Below are the code and all the weights of a small trained network. Each question names an input and a class and asks about switching units off, where a switched-off unit gives its printed mean instead of its output.

import numpy as np


def w(rows, s, z=0):
    codes = np.array(rows[::2]) - 128.0
    scale = np.full(codes.shape[1], s)
    scale[-1] = z or s
    return codes * scale


def norm(h):
    return h / np.sqrt((h * h).mean(-1, keepdims=True) + 1e-5)


def f(y):
    return np.maximum(y, 0)


def log_softmax(a):
    a = a - a.max(-1, keepdims=True)
    return a - np.log(np.exp(a).sum(-1, keepdims=True))


def net(x, mask):
    res = np.array(x, float).reshape(1, 4) / 4 @ E
    u = 0
    for l in range(2):
        y = f(norm(res) @ A[l][:, :-1].T + A[l][:, -1])
        res = res + np.where(mask[u : u + 3], y, B[l][:, -1]) @ B[l][:, :-1]
        u += 3
    return log_softmax(norm(res)[-1] @ U[:, :-1].T + U[:, -1])


A, B = {}, {}
E = w([
[94,127,157,208,133],'x0',
[212,212,186,119,111],'x1',
[137,26,176,137,28],'x2',
[135,68,253,75,223],'x3',
],0.0042)
A[0] = w([
[106,139,162,203,135,85],'L0N0',
[249,157,157,172,123,36],'L0N1',
[123,97,165,116,59,3],'L0N2',
],0.013,0.0052)
B[0] = w([
[209,138,80,2,130,206],'L0N0',
[23,42,45,136,136,253],'L0N1',
[233,213,116,212,200,189],'L0N2',
],0.0093,0.0034)
A[1] = w([
[154,86,141,184,88,54],'L1N0',
[176,131,107,38,80,34],'L1N1',
[84,220,107,166,1,3],'L1N2',
],0.0094,0.0023)
B[1] = w([
[107,192,83,175,193,176],'L1N0',
[218,79,78,114,64,193],'L1N1',
[87,132,248,32,136,252],'L1N2',
],0.011,0.0034)
U = w([
[122,103,254,72,131,153],'0',
[158,196,124,158,165,211],'1',
[64,44,104,156,123,140],'2',
[200,97,108,89,107,112],'3',
[155,106,113,135,125,2],'4',
],0.018,0.0078)

Each question gives the input, the list of numbers given to net, and the class t.
The units are the neurons (one row each of A and B). Each row of codes is followed by its name. A weight is (code - 128) times the scale printed after its matrix; where a second scale follows, it is the last column's (A, B and U).
mask holds one flag per neuron, layer by layer. A switched-off neuron (its flag False) gives its mean, the last column of its row in B, instead of its output. The means were averaged over made-up inputs and are rounded, as every weight is.
A unit's drop is (log p(t) with every unit on - log p(t) with that unit switched off) / (log p(t) with every unit on - log p(t) with every unit switched off).
The circuit of an input: a set's keep is (log p(t) with only the set's units on - log p(t) with every unit switched off) / (log p(t) with every unit on - log p(t) with every unit switched off). Starting from all 6 units, units are removed one at a time, each time the one whose removal leaves the highest keep (on an exact tie, the one counted first), for as long as the keep stays at least 0.8.
circuit, biggest first: the units of the circuit, biggest drop first
k most important neurons: the k neurons with the biggest drops, biggest first
k most important neurons of layer l: the k neurons of layer l with the biggest drops, biggest first
drop of u: that unit's drop, to one decimal
input [-6,-6,3,-6], class 0: circuit, biggest first	[L1N2 L0N1 L0N0]
input [-5,-3,-4,-5], class 0: most important neuron of layer 1	[L1N2]
input [2,-5,8,-2], class 1: circuit, biggest first	[L0N2 L1N0]
input [-6,7,-5,5], class 2: circuit, biggest first	[L0N1 L1N2 L0N2]
input [-2,-4,8,5], class 1: circuit, biggest first	[L0N2 L1N0 L1N2]
input [2,3,-8,-8], class 0: circuit, biggest first	[L1N2 L0N2]
input [-6,8,-4,-4], class 2: 2 most important neurons of layer 0	[L0N1 L0N0]
input [-6,-5,6,-4], class 1: 4 most important neurons	[L0N2 L1N0 L0N0 L0N1]
input [-2,6,5,5], class 2: circuit, biggest first	[L0N1 L1N2]
input [7,5,7,-4], class 1: 3 most important neurons	[L0N2 L1N0 L0N1]
input [-8,1,2,3], class 3: 2 most important neurons	[L1N1 L1N2]
input [-8,3,-4,4], class 3: 3 most important neurons	[L1N1 L1N2 L0N2]
input [5,-2,2,-6], class 0: 2 most important neurons	[L1N2 L0N1]
input [-8,5,-5,-4], class 3: circuit, biggest first	[L1N1]
input [-7,5,-7,-8], class 0: 4 most important neurons	[L1N2 L0N0 L0N2 L1N0]
input [5,7,7,2], class 1: 2 most important neurons	[L0N2 L1N0]
input [-7,-1,7,-3], class 1: 2 most important neurons	[L0N2 L0N0]
input [-5,-2,7,-3], class 1: 2 most important neurons	[L0N2 L0N0]
input [0,-6,-1,-6], class 0: circuit, biggest first	[L1N2 L0N1]
input [0,6,-2,-4], class 2: circuit, biggest first	[L0N1]
input [6,7,7,-3], class 1: 3 most important neurons	[L0N2 L1N0 L1N1]
input [-4,-1,7,-8], class 0: 2 most important neurons	[L1N2 L0N0]
input [1,7,8,-5], class 1: drop of L1N0	1.1
input [4,7,5,1], class 2: drop of L0N1	1.0
input [8,-6,-6,-1], class 3: drop of L0N2	0.3
input [-1,4,-3,-1], class 2: drop of L0N1	0.8
input [-4,3,0,-4], class 0: circuit, biggest first	[L1N2]
